Below are the code and all the weights of a small trained network. Each question names an input and a target symbol and asks about switching units off, where a switched-off unit gives its printed mean instead of its output.

import numpy as np


def w(rows, s, z=0):
    codes = np.array(rows[::2]) - 128.0
    scale = np.full(codes.shape[1], s)
    scale[-1] = z or s
    return codes * scale


def norm(h):
    return h / np.sqrt((h * h).mean(-1, keepdims=True) + 1e-5)


def f(y):
    return np.maximum(y, 0)


def softmax(a):
    e = np.exp(a - a.max(-1, keepdims=True))
    return e / e.sum(-1, keepdims=True)


def log_softmax(a):
    a = a - a.max(-1, keepdims=True)
    return a - np.log(np.exp(a).sum(-1, keepdims=True))


def net(x, mask):
    ids = ['Δγζλμψ'.index(c) for c in x.split()]
    T = len(ids)
    res = E[ids] + P[:T]
    r = norm(res)
    for j in range(2):
        rows = slice(2 * j, 2 * j + 2)
        q, k, v = (r @ M[0][rows].T for M in (Q, K, V))
        z = softmax(np.where(np.tri(T) > 0, q @ k.T / 2**0.5, -1e9)) @ v
        o = O[0][rows]
        res = res + np.where(mask[j], z, o[:, -1]) @ o[:, :-1]
    y = f(norm(res) @ A[0][:, :-1].T + A[0][:, -1])
    res = res + np.where(mask[2:6], y, B[0][:, -1]) @ B[0][:, :-1]
    return log_softmax(norm(res)[-1] @ U[:, :-1].T + U[:, -1])


Q, K, V, O, A, B = {}, {}, {}, {}, {}, {}
E = w([
[171,103,82,134,94,157],'Δ',
[163,101,122,149,139,153],'γ',
[161,70,120,172,174,175],'ζ',
[157,106,129,108,141,162],'λ',
[114,179,162,254,224,137],'μ',
[74,76,111,91,127,68],'ψ',
],0.0088)
P = w([
[101,151,138,129,143,118],'0',
[140,137,111,193,42,129],'1',
[61,178,208,63,141,253],'2',
[115,166,84,125,174,119],'3',
[246,145,120,165,88,59],'4',
[73,115,239,78,137,254],'5',
[107,169,78,133,181,110],'6',
],0.0059)
Q[0] = w([
[70,46,30,161,216,47],'h1',
[205,75,122,250,152,115],'h1',
[149,125,47,130,152,254],'h2',
[17,15,72,129,134,84],'h2',
],0.0091)
K[0] = w([
[40,221,132,198,183,63],'h1',
[183,166,90,148,188,139],'h1',
[146,174,129,176,233,143],'h2',
[114,103,2,165,190,28],'h2',
],0.01)
V[0] = w([
[131,175,148,248,183,63],'h1',
[191,134,254,75,72,135],'h1',
[68,11,102,89,71,41],'h2',
[158,197,155,166,141,14],'h2',
],0.0052)
O[0] = w([
[194,161,118,2,30,165,189],'h1',
[141,136,49,124,186,126,18],'h1',
[206,116,106,124,118,195,11],'h2',
[153,176,144,155,119,142,3],'h2',
],0.0068,0.0033)
A[0] = w([
[184,84,100,159,95,164,25],'n1',
[146,253,77,38,164,171,4],'n2',
[225,164,74,174,119,162,41],'n3',
[207,145,74,221,175,111,248],'n4',
],0.0081,0.0018)
B[0] = w([
[175,152,159,187,179,61,254],'n1',
[254,119,83,11,255,154,192],'n2',
[74,181,99,35,193,204,188],'n3',
[123,148,91,54,79,155,205],'n4',
],0.0096,0.0026)
U = w([
[2,178,129,144,245,84,131],'Δ',
[95,50,206,149,108,233,252],'γ',
[182,98,156,219,158,73,129],'ζ',
[93,40,34,119,91,88,52],'λ',
[65,207,212,69,41,101,118],'μ',
[179,153,87,38,201,172,100],'ψ',
],0.0083,0.0022)

Each question gives the input, a string of symbols that net reads in full, and the target symbol t.
The units are the heads (2 rows each of Q, K, V and O) and the neurons (one row each of A and B). Each row of codes is followed by its name. A weight is (code - 128) times the scale printed after its matrix; where a second scale follows, it is the last column's (O, A, B and U).
mask holds one flag per unit, heads first, then neurons. A switched-off unit (its flag False) gives its mean, the last column of its rows in O or B, instead of its output. The means were averaged over made-up inputs and are rounded, as every weight is.
A unit's drop is (log p(t) with every unit on - log p(t) with that unit switched off) / (log p(t) with every unit on - log p(t) with every unit switched off).
The circuit of an input: a set's keep is (log p(t) with only the set's units on - log p(t) with every unit switched off) / (log p(t) with every unit on - log p(t) with every unit switched off). Starting from all 6 units, units are removed one at a time, each time the one whose removal leaves the highest keep (on an exact tie, the one counted first), for as long as the keep stays at least 0.8.
units of the circuit, in order: the units of the circuit, biggest drop first
unit that matters most: the unit with the biggest drop
k most important neurons: the k neurons with the biggest drops, biggest first
drop when u is switched off: that unit's drop, to one decimal
input ψ ψ ζ, target Δ: unit that matters most => h1
input γ Δ Δ λ ζ, target λ: units of the circuit, in order => (h2; n4; n2)
input ζ ψ γ ζ ζ γ ψ, target ζ: units of the circuit, in order => (h1; h2; n1; n2)
input λ ζ ζ ζ, target γ: units of the circuit, in order => (h1; h2; n1; n2)
input ψ ζ ζ λ λ, target λ: units of the circuit, in order => (h2; h1; n2; n1)
input λ ζ ψ ψ ζ, target ψ: 3 most important neurons => (n3; n4; n1)
input ζ ζ μ μ λ, target μ: 2 most important neurons => (n2; n4)
input ζ ζ γ ζ ψ, target ψ: units of the circuit, in order => (h2; n3)
input ζ ζ γ, target Δ: units of the circuit, in order => (h1; h2)
input μ λ μ ζ ζ, target μ: 2 most important neurons => (n2; n3)
input λ ζ ζ Δ, target λ: units of the circuit, in order => (h2; n2)
input μ ζ Δ ζ μ, target μ: 2 most important neurons => (n2; n1)
input ζ ψ ψ, target γ: units of the circuit, in order => (h1; h2; n2)
input ψ γ ζ ζ γ ψ, target γ: unit that matters most => h2
input ψ λ Δ λ γ, target λ: 2 most important neurons => (n4; n2)
input λ ψ ζ γ, target μ: units of the circuit, in order => (h1; n2)
input ζ λ ζ Δ, target λ: 3 most important neurons => (n1; n3; n2)
input μ ζ ψ, target Δ: drop when h1 is switched off => 1.2
input μ ζ ζ ζ λ, target λ: drop when h1 is switched off => 0.2
input ζ ζ ζ λ ζ Δ ψ, target ζ: drop when n4 is switched off => 0.1
input ψ γ ψ μ γ λ ψ, target ψ: units of the circuit, in order => (h2)
